Below are the code and all the weights of a small trained network. Each question names an input and a target symbol and asks about switching units off, where a switched-off unit gives its printed mean instead of its output.

import numpy as np


def w(rows, s, z=0):
    codes = np.array(rows[::2]) - 128.0
    scale = np.full(codes.shape[1], s)
    scale[-1] = z or s
    return codes * scale


def norm(h):
    return h / np.sqrt((h * h).mean(-1, keepdims=True) + 1e-5)


def f(y):
    return np.maximum(y, 0)


def softmax(a):
    e = np.exp(a - a.max(-1, keepdims=True))
    return e / e.sum(-1, keepdims=True)


def log_softmax(a):
    a = a - a.max(-1, keepdims=True)
    return a - np.log(np.exp(a).sum(-1, keepdims=True))


def net(x, mask):
    ids = ['ΞΦΨΩαβδεζηθμτ'.index(c) for c in x.split()]
    T = len(ids)
    res = E[ids] + P[:T]
    u = 0
    for l in range(3):
        r = norm(res)
        for j in range(2):
            rows = slice(4 * j, 4 * j + 4)
            q, k, v = (r @ M[l][rows].T for M in (Q, K, V))
            z = softmax(np.where(np.tri(T) > 0, q @ k.T / 4**0.5, -1e9)) @ v
            o = O[l][rows]
            res = res + np.where(mask[u + j], z, o[:, -1]) @ o[:, :-1]
        u += 2
        y = f(norm(res) @ A[l][:, :-1].T + A[l][:, -1])
        res = res + np.where(mask[u : u + 4], y, B[l][:, -1]) @ B[l][:, :-1]
        u += 4
    return log_softmax(norm(res)[-1] @ U[:, :-1].T + U[:, -1])


Q, K, V, O, A, B = {}, {}, {}, {}, {}, {}
E = w([
[240,151,78,59],'Ξ',
[123,148,128,40],'Φ',
[96,172,133,80],'Ψ',
[91,162,154,138],'Ω',
[188,98,212,178],'α',
[102,80,55,180],'β',
[86,232,250,147],'δ',
[127,144,126,44],'ε',
[73,105,45,191],'ζ',
[170,79,68,143],'η',
[72,109,40,187],'θ',
[93,228,153,91],'μ',
[240,134,73,69],'τ',
],0.015)
P = w([
[124,84,130,66],'0',
[132,182,207,24],'1',
[175,211,96,229],'2',
[123,170,251,34],'3',
[148,202,112,221],'4',
[118,156,250,36],'5',
[153,199,103,216],'6',
[112,140,254,36],'7',
],0.0079)
Q[0] = w([
[197,141,42,113],'L0H0',
[152,118,189,113],'L0H0',
[130,184,51,145],'L0H0',
[74,57,2,223],'L0H0',
[125,170,122,213],'L0H1',
[138,95,176,128],'L0H1',
[71,73,150,37],'L0H1',
[52,181,161,72],'L0H1',
],0.0098)
K[0] = w([
[216,75,7,124],'L0H0',
[93,127,114,22],'L0H0',
[144,190,3,243],'L0H0',
[3,87,52,193],'L0H0',
[207,115,59,153],'L0H1',
[100,39,190,138],'L0H1',
[188,167,122,140],'L0H1',
[74,236,165,43],'L0H1',
],0.0064)
V[0] = w([
[4,157,128,96],'L0H0',
[84,188,77,204],'L0H0',
[92,167,217,2],'L0H0',
[86,122,116,130],'L0H0',
[53,119,149,167],'L0H1',
[212,151,125,152],'L0H1',
[75,148,215,30],'L0H1',
[149,82,114,150],'L0H1',
],0.0069)
O[0] = w([
[53,67,130,71,109],'L0H0',
[151,152,226,150,62],'L0H0',
[136,115,2,132,255],'L0H0',
[117,141,179,139,100],'L0H0',
[220,36,175,48,79],'L0H1',
[117,187,80,86,159],'L0H1',
[94,166,150,105,206],'L0H1',
[31,36,116,116,95],'L0H1',
],0.0053,0.0037)
A[0] = w([
[247,149,120,116,6],'L0N0',
[153,148,66,36,126],'L0N1',
[127,122,126,226,85],'L0N2',
[65,156,99,116,124],'L0N3',
],0.011,0.0011)
B[0] = w([
[125,84,180,162,246],'L0N0',
[240,103,25,172,254],'L0N1',
[236,200,28,27,202],'L0N2',
[152,89,254,85,192],'L0N3',
],0.0075,0.0055)
Q[1] = w([
[60,154,216,19],'L1H0',
[254,93,152,36],'L1H0',
[64,190,156,198],'L1H0',
[85,174,155,217],'L1H0',
[152,151,141,65],'L1H1',
[128,116,87,101],'L1H1',
[16,82,102,25],'L1H1',
[135,124,150,105],'L1H1',
],0.0086)
K[1] = w([
[89,114,98,94],'L1H0',
[173,30,88,189],'L1H0',
[2,187,168,192],'L1H0',
[79,226,189,160],'L1H0',
[126,199,138,104],'L1H1',
[145,122,131,112],'L1H1',
[210,133,172,147],'L1H1',
[90,132,178,137],'L1H1',
],0.009)
V[1] = w([
[202,79,111,79],'L1H0',
[128,61,75,178],'L1H0',
[121,146,166,150],'L1H0',
[129,146,81,121],'L1H0',
[119,147,105,254],'L1H1',
[12,187,75,92],'L1H1',
[99,214,124,141],'L1H1',
[104,57,184,209],'L1H1',
],0.0074)
O[1] = w([
[3,200,155,194,253],'L1H0',
[58,169,84,113,147],'L1H0',
[147,100,150,60,96],'L1H0',
[175,100,117,138,154],'L1H0',
[149,94,85,106,77],'L1H1',
[141,199,141,139,35],'L1H1',
[174,108,162,115,109],'L1H1',
[185,86,67,31,24],'L1H1',
],0.0066,0.0045)
A[1] = w([
[141,172,3,107,1],'L1N0',
[42,86,199,10,18],'L1N1',
[91,171,84,50,39],'L1N2',
[201,180,55,130,86],'L1N3',
],0.0072,0.0029)
B[1] = w([
[205,88,180,168,209],'L1N0',
[81,155,211,50,164],'L1N1',
[133,239,83,28,150],'L1N2',
[86,78,254,99,253],'L1N3',
],0.0066,0.0047)
Q[2] = w([
[132,198,159,101],'L2H0',
[127,168,101,121],'L2H0',
[116,155,117,154],'L2H0',
[89,88,152,43],'L2H0',
[247,175,81,150],'L2H1',
[255,178,56,124],'L2H1',
[161,89,161,205],'L2H1',
[81,83,113,39],'L2H1',
],0.0093)
K[2] = w([
[93,135,46,131],'L2H0',
[115,172,120,91],'L2H0',
[117,165,136,107],'L2H0',
[115,173,128,155],'L2H0',
[74,136,80,119],'L2H1',
[139,121,7,115],'L2H1',
[120,120,69,170],'L2H1',
[191,186,187,116],'L2H1',
],0.013)
V[2] = w([
[172,67,112,87],'L2H0',
[97,38,176,74],'L2H0',
[78,55,201,186],'L2H0',
[120,198,175,195],'L2H0',
[163,3,193,173],'L2H1',
[28,108,189,91],'L2H1',
[108,221,176,224],'L2H1',
[240,144,224,121],'L2H1',
],0.0069)
O[2] = w([
[150,145,194,171,73],'L2H0',
[82,173,124,182,2],'L2H0',
[72,227,101,158,122],'L2H0',
[106,95,46,126,243],'L2H0',
[160,107,101,255,172],'L2H1',
[66,148,173,136,61],'L2H1',
[158,213,87,168,215],'L2H1',
[217,202,176,150,107],'L2H1',
],0.0074,0.0023)
A[2] = w([
[255,88,71,20,2],'L2N0',
[229,142,60,121,193],'L2N1',
[153,190,241,98,230],'L2N2',
[108,51,39,187,39],'L2N3',
],0.0067,0.0032)
B[2] = w([
[247,7,181,129,172],'L2N0',
[23,166,131,35,216],'L2N1',
[76,15,11,172,254],'L2N2',
[64,142,1,181,162],'L2N3',
],0.0065,0.0063)
U = w([
[195,119,112,130,118],'Ξ',
[154,109,137,84,149],'Φ',
[110,145,80,83,121],'Ψ',
[82,159,101,147,97],'Ω',
[128,130,169,238,119],'α',
[77,102,119,143,110],'β',
[155,195,205,131,213],'δ',
[155,101,136,90,151],'ε',
[84,84,168,127,146],'ζ',
[104,85,5,165,2],'η',
[95,99,153,129,142],'θ',
[133,223,98,119,185],'μ',
[175,114,106,135,105],'τ',
],0.014,0.0039)

Each question gives the input, a string of symbols that net reads in full, and the target symbol t.
The units are the heads (4 rows each of Q, K, V and O) and the neurons (one row each of A and B). Each row of codes is followed by its name. A weight is (code - 128) times the scale printed after its matrix; where a second scale follows, it is the last column's (O, A, B and U).
mask holds one flag per unit, layer by layer, with each layer's heads first. A switched-off unit (its flag False) gives its mean, the last column of its rows in O or B, instead of its output. The means were averaged over made-up inputs and are rounded, as every weight is.
A unit's drop is (log p(t) with every unit on - log p(t) with that unit switched off) / (log p(t) with every unit on - log p(t) with every unit switched off).
The circuit of an input: a set's keep is (log p(t) with only the set's units on - log p(t) with every unit switched off) / (log p(t) with every unit on - log p(t) with every unit switched off). Starting from the 12 units with the biggest drops (on a tie, the unit counted first), units are removed one at a time, each time the one whose removal leaves the highest keep (on an exact tie, the one counted first), for as long as the keep stays at least 0.8.
units of the circuit, in order: the units of the circuit, biggest drop first
unit that matters most: the unit with the biggest drop
k most important neurons: the k neurons with the biggest drops, biggest first
k most important neurons of layer l: the k neurons of layer l with the biggest drops, biggest first
which heads matter: for each layer, one digit per head in row order, 1 if its drop is at least 0.15 and else 0, layers parted by /
input μ α δ Ψ Ξ α Ω, target μ: which heads matter -> 00 / 00 / 01
input δ μ ε, target μ: unit that matters most -> L1H1
input μ Φ β Ξ α, target μ: which heads matter -> 00 / 11 / 01
input μ Φ β, target μ: which heads matter -> 10 / 01 / 00
input Ξ μ η α, target α: 2 most important neurons -> (L0N1 L0N2)
input ζ Ξ ε, target ζ: which heads matter -> 11 / 01 / 11
input α η η α η Ψ β, target α: which heads matter -> 10 / 01 / 11
input θ α α ε ζ α Φ, target ζ: which heads matter -> 11 / 01 / 01
input μ α μ Ω μ δ μ ζ, target ζ: which heads matter -> 10 / 10 / 00
input Ξ η μ ζ η, target Ξ: units of the circuit, in order -> (L0H0 L0N2)
input β Ω ζ α, target α: which heads matter -> 01 / 00 / 01
input α μ τ η ε μ Ξ, target α: which heads matter -> 10 / 01 / 00
input Ξ α Ω Ξ ε, target Ξ: which heads matter -> 11 / 00 / 01
input δ Ψ η, target μ: which heads matter -> 10 / 01 / 01
input Ψ δ δ τ η, target Ψ: most important neuron -> (L0N2)
input μ Ξ μ ε ζ, target μ: which heads matter -> 10 / 01 / 00
input δ μ μ, target δ: which heads matter -> 00 / 10 / 01
input η δ α μ Ψ δ Ξ, target η: units of the circuit, in order -> (L2H1 L1H0)
input ζ η α δ Ω Φ μ, target ζ: units of the circuit, in order -> (L2H1 L1H1 L1H0 L0H0)
input μ μ Φ θ Ξ, target μ: units of the circuit, in order -> (L1H1 L2H1)
input α Ω α α η μ μ, target α: most important neuron of layer 0 -> (L0N3)
input α α ε, target α: 2 most important neurons -> (L1N3 L0N0)
input Ξ α α τ η β α, target Ξ: 2 most important neurons of layer 0 -> (L0N2 L0N1)
input η ζ δ, target η: 2 most important neurons -> (L2N2 L1N3)
input Ψ μ μ μ μ, target Ψ: 2 most important neurons -> (L0N1 L0N2)
